Where the symbols take the points:
at | θ ξ ρ κ τ φ
LF | ZL CP BQ QC BT MD
PB | QT GG MD ZL MS QL
ZJ | MR ZP NC MG ZH HL
MC | GB LZ NQ LL SQ FJ
JC | CF GS GB JT PM SR
NQ | MC RF JT ZM QB CF
PC | JT JJ LL JQ HR GB
TN | BT BQ QT GR TB BG
RG | DP LM JN JH TM JR
BH | MG SZ FH RP MP NC
TH | LG ZS QD JD PG PJ
MD | PB QC GR LF SZ BT
NC | ZJ RP RZ BH CZ MP
FZ | CJ JR DH TM SG QH
MP | HL BH ZS NC LG CZ
LM | HJ ZQ NF GD RG JH
SG | TJ FZ NR QH DC LP
DN | PJ TG ZQ QD HJ JB
JJ | NB CM BS MH PC JQ
JD | CZ RZ TG ZS PJ TH
MH | SL GQ TZ CM JQ JJ
MB | LD GT QH CJ FG TJ
ZH | QD ZJ CZ HL GD ZQ
PG | NF TH JB PJ QM CT
NF | LM LG PG NZ JN CG
DL | JR CG BD JN DH NH
NG | RZ FM MG SD TG MR
SL | JL LQ MH ZG GS NB
MS | FM PB SZ QL MG ZP
JN | RG NF QM CG NH DL
RZ | NC TB NG FH JD ZS
JQ | GS MH LZ JJ GB PC
JR | RJ JH DL RG FZ TM
QF | RL SR CP PM ZL GG
HD | SJ CF PM QB HZ RL
JH | CN GD CG LM JR RG
LQ | LP ZF GQ NR SL ZG
PH | NH QM RJ BD HB TD
QC | GG DZ PQ CP MD LF
LL | PC BS ZM LZ FJ MC
ZG | DC NR CM LQ NB SL
GR | MD PQ ZC BQ BG TN
PQ | QC SQ RL SJ GR BQ
QD | TH MR ZH TG JB DN
CG | JH NZ CT NF DL JN
CP | QF HR SJ DZ LF QC
CT | CG PJ HJ PG BD QM
SR | QB JT HR JC QF PM
ZF | QH NH HB DH LQ NR
SZ | MS MD BG BT BH RP
CM | ZG LD FG GQ JJ MH
CN | QM JB JH HJ RJ DP
BS | JJ FG JL TZ LL LZ
LZ | JQ TZ RF BS MC LL
DC | TZ SG ZG LP RF JL
HR | SR PC FJ GB CP DZ
GB | JC JQ MC PC DZ HR
FH | BH BG SD TB ZS RZ
FJ | HR LL CF MC SJ SQ
GD | JB ZH NZ ZQ JH LM
JT | NQ NB PC GS SR JC
ZM | LL JL GS RF CF NQ
HZ | BQ HD GG RL QT ZC
ZP | SD QL RP MS ZJ MG
QL | FS ZL BT PB ZP MS
QM | JN PG CN CT PH BD
JB | PG QD GD DN CN HJ
MR | ZS SD ZJ NG QD TG
NZ | GD CZ PJ LG CG NF
FG | CM MB LP TJ BS TZ
TJ | GQ CJ SG MB TZ FG
PJ | NZ JD DN TH CT PG
GT | TD DP TM RJ MB CJ
HL | TG MG MP ZJ ZQ ZH
BQ | LF SJ HZ PQ TN GR
BD | DL CT DP QM TD PH
GG | HZ PM QC QF PB ZL
FS | BG ZC QL QT SD FM
NB | RF ZG JJ SL JT GS
QH | MB TM ZF FZ LP SG
ZS | MP FH MR RZ TH JD
CF | FJ ZM JC NQ HD QB
TM | GT RG NH JR QH FZ
NR | SG DH LD ZF ZG LQ
SJ | CP FJ HD SQ BQ PQ
RF | LZ DC NB JL NQ ZM
GS | ZM SL JQ NB JC JT
RL | PQ QB QF HD ZC HZ
LD | NR TD MB HB CM GQ
DP | BD HJ RG CN GT RJ
QB | SQ NQ SR CF RL HD
DH | FZ DL TD NH NR ZF
TD | DH BD GT PH LD HB
CJ | HB RJ FZ GT TJ MB
NH | TM JN PH DL ZF DH
HJ | CT DN LM JB DP CN
ZQ | DN HL LG ZH LM GD
DZ | PM GB SQ HR QC CP
TG | JD NG HL MR DN QD
SD | FH FS ZP FM MR NG
GQ | LQ HB TJ LD MH CM
QT | TN HZ PB ZC FM FS
SQ | DZ MC QB FJ PQ SJ
CZ | ZH NC JD MP NZ LG
ZC | GR RL ZL HZ FS QT
BT | QL LF TN MD RP SZ
FM | TB QT MS FS NG SD
LG | ZQ MP TH CZ NF NZ
HB | ZF PH CJ TD GQ LD
JL | BS LP SL DC ZM RF
TZ | MH TJ DC FG LZ BS
RP | ZP BT TB SZ NC BH
BG | SZ GR FS TN FH TB
MG | NG MS BH ZP HL ZJ
TB | RP TN FM BG RZ FH
LP | FG QH LQ SG JL DC
PM | HD JC DZ SR GG QF
RJ | PH CN JR DP CJ GT
ZL | ZC QF LF GG QL PB

In the rows, zero is written as 51.

The rows follow the links: the fewer symbols apart two points are, the more alike their rows tend to be.

Rows of some points; one shown again gets a slightly different row:
CM: [65,69,43,37,70,64,44,48,48,60,57,34,48,67,70,31,66,10,48,43,45,23,48,26,31,64,51,38,48,69,49,61,57,76,38,74,34,64,30,72,41,29,51,63,67]
CT: [76,44,45,51,43,48,74,17,67,34,71,20,22,60,74,40,61,52,24,71,56,77,61,45,45,58,51,36,27,46,57,45,48,52,36,36,62,80,49,51,41,60,40,60,58]
DZ: [69,56,55,34,80,52,48,86,57,58,71,37,73,48,61,37,38,36,40,33,49,30,35,56,87,45,50,55,59,49,22,59,52,63,33,85,39,49,60,40,35,30,48,41,63]
LQ: [67,71,33,41,72,76,57,43,57,59,58,31,48,63,75,36,63,14,51,55,47,38,53,29,29,70,61,37,52,60,46,57,57,85,38,70,44,62,25,75,39,31,49,60,66]
TN: [43,41,55,61,53,51,62,78,55,50,48,67,71,31,38,68,27,86,59,53,57,73,49,80,85,40,60,68,68,25,37,45,45,44,62,46,68,32,69,31,54,60,51,32,40]
GD: [62,44,38,66,40,59,85,25,69,37,58,39,33,49,66,59,50,74,43,83,59,98,69,58,47,58,65,44,43,28,56,41,45,57,51,26,79,63,50,51,49,68,43,50,48]
ZF: [45,71,26,60,55,82,64,34,52,63,37,56,44,57,64,59,63,38,74,70,51,59,67,36,10,72,71,42,62,49,62,52,54,79,61,48,61,50,18,83,54,43,54,60,51]
MH: [51,66,50,37,61,54,27,52,38,62,46,48,52,66,54,36,65,10,56,31,44,10,43,27,28,58,41,45,48,80,54,63,59,61,44,73,23,55,35,69,49,31,57,62,61]
BG: [60,41,51,58,54,52,72,72,67,45,63,46,63,35,53,60,27,81,43,60,57,81,50,79,92,43,61,59,60,21,31,43,45,49,49,47,71,45,72,29,44,59,44,34,47]
SG: [64,73,26,50,68,85,65,41,58,61,52,38,46,59,76,46,62,25,60,65,50,50,60,32,25,72,70,36,56,51,49,55,57,89,46,64,55,59,21,79,43,34,49,59,61]
PM: [68,53,58,33,77,47,44,86,55,56,68,37,73,49,58,34,37,37,37,30,50,28,33,56,88,45,46,56,55,53,22,58,53,58,33,82,35,50,64,38,35,33,50,42,63]
HL: [40,28,70,59,20,20,43,35,46,35,46,63,37,47,31,59,50,80,43,52,54,66,52,61,57,36,35,59,36,53,66,42,46,14,59,24,55,52,73,33,63,77,53,52,38]
CG: [75,43,48,49,41,45,68,14,65,33,72,21,19,63,71,39,63,47,22,69,55,72,60,40,41,57,47,33,23,50,60,44,48,49,34,37,56,81,47,52,42,60,42,61,59]
ZP: [72,33,61,47,50,34,67,59,67,35,76,31,51,43,59,46,36,73,23,54,57,72,46,71,95,39,46,55,41,32,34,44,44,38,36,48,60,60,78,23,39,60,41,41,54]
SR: [67,63,44,40,84,69,57,87,59,63,65,38,76,46,65,42,36,36,50,42,49,39,42,57,80,54,63,55,69,42,21,58,53,78,38,83,48,46,51,48,36,28,47,39,63]
ZH: [35,35,58,68,22,35,58,30,49,38,40,68,38,42,36,70,50,88,53,66,55,82,62,64,45,44,50,57,44,41,69,41,46,26,68,18,67,48,62,42,65,79,52,49,37]
NH: [30,57,47,60,32,52,39,19,36,54,30,68,32,62,45,56,72,41,67,56,49,45,63,32,3,61,49,44,46,70,81,52,56,47,66,34,46,54,31,74,67,57,59,68,45]
CN: [70,43,53,47,38,39,59,12,58,34,67,22,18,66,68,36,69,43,24,62,53,62,57,35,34,56,41,34,21,60,65,48,49,44,35,37,47,81,49,53,46,60,44,65,58]
DL: [43,49,55,51,28,38,37,12,41,45,41,53,23,65,47,46,76,38,48,51,48,43,58,29,11,56,37,40,30,77,80,52,54,36,53,35,39,66,40,65,61,60,56,71,49]
HD: [66,51,62,33,75,44,39,85,53,54,69,38,71,50,53,35,39,37,38,27,48,25,31,56,88,41,42,57,55,54,26,56,53,53,34,81,34,51,68,35,37,35,50,43,62]
BD: [47,48,58,50,29,37,38,11,43,43,47,48,22,69,50,43,74,37,41,51,49,43,56,30,14,55,34,39,27,76,79,50,53,35,49,33,38,69,43,62,59,59,54,70,51]
ZQ: [46,40,44,72,30,53,74,28,60,40,46,56,37,44,49,68,48,85,53,79,59,95,69,62,45,52,62,50,49,31,65,40,45,44,65,19,78,53,53,49,58,74,47,49,39]
FJ: [61,67,37,44,84,78,58,87,59,66,58,46,78,44,64,48,37,39,60,47,50,43,44,56,73,58,69,53,74,38,24,57,54,82,44,80,53,40,46,56,38,28,49,39,61]
NC: [55,27,75,47,32,17,45,44,52,32,64,44,41,50,41,47,46,71,24,45,53,59,43,62,74,33,28,56,29,52,54,45,45,15,43,37,46,61,81,23,51,70,47,49,49]
CF: [57,69,35,47,83,80,59,87,57,69,53,50,79,44,63,52,38,40,67,47,51,41,48,55,68,59,71,57,75,38,25,57,54,84,48,79,55,36,42,57,40,29,50,40,59]
PB: [35,42,59,60,48,45,52,79,48,52,44,74,73,31,32,68,29,85,65,48,53,63,47,79,80,38,55,70,69,32,42,49,46,38,66,45,64,28,71,32,59,61,53,33,39]
PG: [70,44,39,62,43,56,84,24,70,37,65,30,29,51,71,51,54,67,36,82,58,93,66,55,48,59,63,39,39,32,54,41,46,58,44,31,75,70,48,50,45,65,40,54,54]
GT: [31,60,41,62,36,62,46,23,39,58,27,69,38,60,45,59,71,43,73,60,48,50,65,33,2,64,55,45,50,65,77,52,56,56,69,36,53,50,27,78,66,55,58,66,44]
MC: [45,71,35,51,78,83,53,83,50,72,41,63,79,43,54,57,42,40,79,48,48,40,51,52,51,61,73,57,79,41,36,58,56,82,59,73,55,30,34,65,49,32,55,43,53]
RF: [30,67,50,46,58,59,23,62,30,70,28,73,63,56,39,52,61,26,76,33,43,14,46,36,25,55,50,55,63,74,58,62,58,58,62,66,30,37,34,70,59,36,63,57,49]

Each walk starts at a row. The symbols on each line, taken left to right, move it on to the next point.
Answer with the point's row; about right is enough.
---
[58,41,52,58,56,52,71,73,66,47,61,53,67,33,49,63,27,84,49,60,57,80,51,80,91,43,63,63,63,20,33,45,44,47,53,46,75,42,72,30,47,59,45,33,47]
τ κ θ
[70,35,57,49,55,42,70,64,68,38,75,33,55,40,59,48,33,75,28,56,57,76,48,74,95,40,52,56,48,27,31,44,43,44,39,50,65,57,76,24,39,60,39,37,53]
τ θ τ κ
[42,28,71,56,21,18,43,36,46,34,51,59,37,48,31,57,49,79,37,50,54,65,51,62,59,34,33,58,33,52,66,44,45,11,57,26,50,54,75,30,61,75,52,51,41]
---
[58,45,57,48,31,34,44,10,48,37,57,37,19,68,57,39,73,37,32,54,50,49,55,30,21,54,36,36,22,72,73,49,53,36,43,36,40,76,44,58,54,60,49,71,55]
θ τ κ
[36,54,52,56,29,45,38,15,37,48,36,62,27,64,44,51,75,39,59,54,48,42,60,29,4,56,41,43,37,74,82,52,53,42,61,34,41,58,35,69,65,60,58,70,46]
φ θ φ θ κ
[34,65,35,64,42,72,53,27,41,60,28,67,41,59,50,62,67,43,76,65,50,54,67,34,3,66,64,43,58,59,71,51,55,66,68,37,58,47,22,80,63,53,59,63,46]
---
[62,68,46,36,69,63,38,48,48,61,55,37,49,67,65,32,67,9,49,39,46,19,45,26,31,62,47,38,46,72,49,60,58,70,38,75,28,63,32,69,42,30,51,63,66]
φ τ ξ φ
[32,67,53,45,58,57,22,60,31,68,32,70,62,59,39,49,63,22,74,30,43,10,46,34,23,54,44,53,61,78,60,61,59,56,59,68,28,39,35,69,60,35,63,59,51]
φ θ ρ φ ρ
[33,72,39,52,68,78,43,75,41,74,30,74,75,47,45,61,50,39,86,44,47,33,50,48,39,58,67,58,80,51,47,58,57,76,67,68,50,26,31,69,57,34,59,48,49]
---
[67,69,40,38,71,67,47,46,52,60,57,30,46,66,70,31,66,11,48,45,47,30,48,26,31,66,52,37,48,68,48,59,58,78,35,74,37,63,29,71,40,28,49,62,67]
τ ξ φ τ
[27,68,50,49,58,61,26,64,30,70,28,74,65,54,37,55,60,27,79,36,43,15,47,37,26,54,50,55,65,71,58,62,57,60,63,66,34,34,34,71,61,36,65,54,48]
φ θ ρ
[30,71,41,52,66,73,39,72,37,75,28,75,73,47,43,60,51,37,85,42,46,29,52,47,35,57,64,57,77,56,50,59,56,72,66,68,47,29,32,71,59,35,62,49,48]
---
[68,44,53,47,34,36,54,10,54,36,64,28,17,68,65,34,70,40,25,58,51,57,54,35,30,54,38,34,20,66,67,47,50,41,37,37,44,79,48,54,46,60,47,68,58]
ρ ρ
[73,43,51,48,39,41,65,14,62,34,70,21,18,65,71,38,66,45,21,65,54,68,58,38,39,58,44,34,22,56,61,46,47,46,34,37,52,80,50,52,45,60,42,63,59]
θ ρ φ ξ
[74,44,42,57,44,52,80,20,71,35,70,23,25,56,74,47,56,60,28,77,56,86,64,49,48,58,59,38,34,38,55,42,45,55,39,35,69,76,48,51,42,62,39,57,56]
---
[46,27,74,54,23,16,41,37,47,33,55,56,39,49,32,53,49,76,34,48,53,61,48,63,62,32,30,57,31,54,63,44,46,11,53,28,50,57,77,28,59,75,50,52,42]
τ φ ξ ρ
[37,30,67,61,20,23,47,33,46,36,45,65,38,46,31,63,50,82,47,55,54,70,55,62,52,37,39,58,39,50,69,42,46,14,63,21,57,51,70,34,65,77,53,50,36]
ρ ρ ξ
[69,29,68,45,44,24,56,53,63,32,74,32,45,47,52,43,41,69,17,49,56,65,42,67,88,38,38,54,33,42,42,45,45,27,36,45,51,64,82,22,43,62,43,45,53]
---
[42,68,27,63,52,80,62,33,49,61,33,57,44,56,60,61,64,42,76,67,50,58,68,35,10,70,69,42,60,51,64,51,55,78,64,45,61,49,19,83,59,47,54,58,50]
ρ τ ρ κ
[47,71,26,60,57,83,66,37,54,62,40,52,47,56,67,56,62,37,71,70,51,59,67,36,15,72,72,40,62,49,59,53,55,83,58,51,61,50,18,82,53,41,54,58,52]
ξ κ θ κ
[50,47,59,48,30,34,42,10,46,40,51,42,20,68,52,42,74,38,37,53,50,46,58,31,17,55,33,39,24,74,76,52,52,36,46,35,39,73,43,60,56,60,53,70,54]
---
[63,44,55,46,33,35,49,11,51,37,60,31,17,69,60,37,73,39,28,58,50,53,55,31,26,55,34,36,19,70,70,49,52,39,38,37,40,78,47,55,50,61,48,70,56]
θ τ ρ τ φ
[60,72,27,53,67,84,67,40,58,61,49,39,46,60,75,49,62,29,64,67,50,53,63,33,24,73,71,38,57,47,52,55,55,90,49,59,58,57,21,80,44,37,48,60,61]
φ τ ξ τ
[46,67,53,37,60,53,25,54,36,63,43,53,54,64,49,37,66,13,58,31,44,8,41,27,27,57,40,46,49,82,55,60,60,59,47,72,23,51,36,67,51,33,59,62,58]
---
[55,43,39,70,36,56,82,27,64,39,52,47,34,45,59,65,49,81,48,81,58,97,68,61,47,57,65,47,48,29,59,40,45,51,59,23,81,57,51,50,54,70,43,49,43]
φ θ
[72,43,40,59,43,55,82,21,71,36,67,26,27,54,73,50,54,64,32,79,59,90,64,52,48,59,62,39,37,34,54,42,46,56,43,32,72,72,48,52,43,62,41,54,54]
κ φ κ
[58,42,40,67,38,59,82,28,67,38,55,44,32,47,63,63,50,80,46,81,59,97,68,60,46,56,66,45,46,27,58,40,45,53,55,25,81,60,49,51,52,69,44,50,46]
